data =
array([[+1.50, +5.95, +0.04, -3.30, -3.32],
       [-4.70, -5.16, +4.11, -2.83, +4.46],
       [-2.81, +0.28, -2.10, +2.92, +2.48]])
data[0][0]: +1.50
data[0][3]: -3.30
data[0][1]: +5.95
data[0]: [+1.50, +5.95, +0.04, -3.30, -3.32]
data[0][2]: +0.04
data[2][1]: +0.28
data[1]: [-4.70, -5.16, +4.11, -2.83, +4.46]
data[1][4]: +4.46
data[2]: [-2.81, +0.28, -2.10, +2.92, +2.48]
data[2][4]: +2.48
data[2][3]: +2.92

X =
+2.99 -1.47 -1.18 -1.35 -3.55 +1.49 -2.20 +2.57 -2.76 -1.42 -0.47
+2.78 -0.65 -0.03 -0.31 -2.50 +0.82 -1.41 +2.29 -1.25 -1.57 +0.18
+0.36 -1.70 -0.57 -0.68 -1.61 +0.01 -1.19 +0.30 -2.41 -1.20 -0.61
+1.59 -1.89 -2.64 -2.47 -3.17 +1.92 -2.21 +1.57 -3.61 -0.02 -1.33
-1.39 -0.82 -1.44 -1.12 +0.11 +0.25 -0.23 -1.00 -1.37 +0.97 -0.93
+4.81 +0.70 -1.61 -1.60 -3.58 +3.21 -1.91 +4.25 -0.60 +0.21 +0.09
+4.46 +1.16 -2.07 -1.90 -3.06 +3.56 -1.61 +3.99 -0.13 +1.18 -0.03
+1.83 -1.59 -0.69 -0.88 -2.62 +0.65 -1.71 +1.54 -2.50 -1.49 -0.46
+1.40 -1.77 -2.89 -2.65 -3.05 +2.09 -2.15 +1.46 -3.59 +0.33 -1.41
-1.06 -1.56 -0.55 -0.53 -0.40 -0.53 -0.52 -0.89 -1.99 -0.51 -0.73
X[0, 0]	+2.99
X[:, 3]	[-1.35, -0.31, -0.68, -2.47, -1.12, -1.60, -1.90, -0.88, -2.65, -0.53]
X[7]	[+1.83, -1.59, -0.69, -0.88, -2.62, +0.65, -1.71, +1.54, -2.50, -1.49, -0.46]
X[8, 5]	+2.09
X[2]	[+0.36, -1.70, -0.57, -0.68, -1.61, +0.01, -1.19, +0.30, -2.41, -1.20, -0.61]
X[9, 4]	-0.40
X[:, 10]	[-0.47, +0.18, -0.61, -1.33, -0.93, +0.09, -0.03, -0.46, -1.41, -0.73]
X[2, 2]	-0.57
X[6, 7]	+3.99
X[1, 4]	-2.50
X[3]	[+1.59, -1.89, -2.64, -2.47, -3.17, +1.92, -2.21, +1.57, -3.61, -0.02, -1.33]
X[0, 10]	-0.47
X[3, 8]	-3.61
X[4, 9]	+0.97
X[6, 6]	-1.61
X[7, 9]	-1.49
X[:, 1]	[-1.47, -0.65, -1.70, -1.89, -0.82, +0.70, +1.16, -1.59, -1.77, -1.56]
X[1, 1]	-0.65
X[5, 7]	+4.25
X[0, 1]	-1.47
X[8, 4]	-3.05
X[7, 7]	+1.54
X[1, 2]	-0.03
X[1]	[+2.78, -0.65, -0.03, -0.31, -2.50, +0.82, -1.41, +2.29, -1.25, -1.57, +0.18]
X[3, 7]	+1.57
X[:, 7]	[+2.57, +2.29, +0.30, +1.57, -1.00, +4.25, +3.99, +1.54, +1.46, -0.89]
X[7, 8]	-2.50
X[7, 2]	-0.69
X[9, 3]	-0.53
X[3, 3]	-2.47
X[2, 8]	-2.41

x =
[[+0.23, +0.72, -0.64, +0.47, -2.18, +1.17, +0.78, -1.34, +2.12, +0.91, +0.45, +0.69],
 [+1.32, -3.18, -0.35, -1.42, +3.24, -0.31, -3.15, +1.43, -0.37, -0.47, -2.84, -0.44],
 [+2.87, +2.96, -0.31, +2.49, +5.25, -0.72, -1.31, +0.66, +1.90, -1.47, +0.75, -0.39],
 [-0.22, +0.06, +0.46, -0.22, +0.66, +0.33, -0.08, +0.10, -1.52, -0.14, +0.74, +0.18],
 [-1.08, -1.20, +0.72, -1.80, -3.38, -0.27, +0.31, -0.07, -2.59, +1.37, -0.23, +0.85],
 [+0.36, +0.16, -0.41, +0.08, -1.12, +1.12, +0.12, -0.90, +1.21, +0.70, +0.28, +0.61]]
Rows and columns are counted from 0.
(0, 0)	+0.23
(5, 7)	-0.90
(3, 4)	+0.66
(0, 9)	+0.91
(5, 9)	+0.70
(2, 2)	-0.31
(0, 5)	+1.17
(5, 3)	+0.08
(2, 11)	-0.39
(0, 6)	+0.78
(2, 9)	-1.47
(0, 4)	-2.18
(5, 4)	-1.12
(2, 3)	+2.49
(4, 3)	-1.80
(4, 6)	+0.31
(4, 8)	-2.59
(1, 0)	+1.32
(1, 11)	-0.44
(3, 7)	+0.10
(4, 10)	-0.23
(2, 6)	-1.31
(4, 4)	-3.38
(3, 8)	-1.52
(5, 2)	-0.41
(5, 6)	+0.12
(1, 1)	-3.18
(2, 10)	+0.75
(0, 11)	+0.69
(3, 10)	+0.74
(3, 0)	-0.22
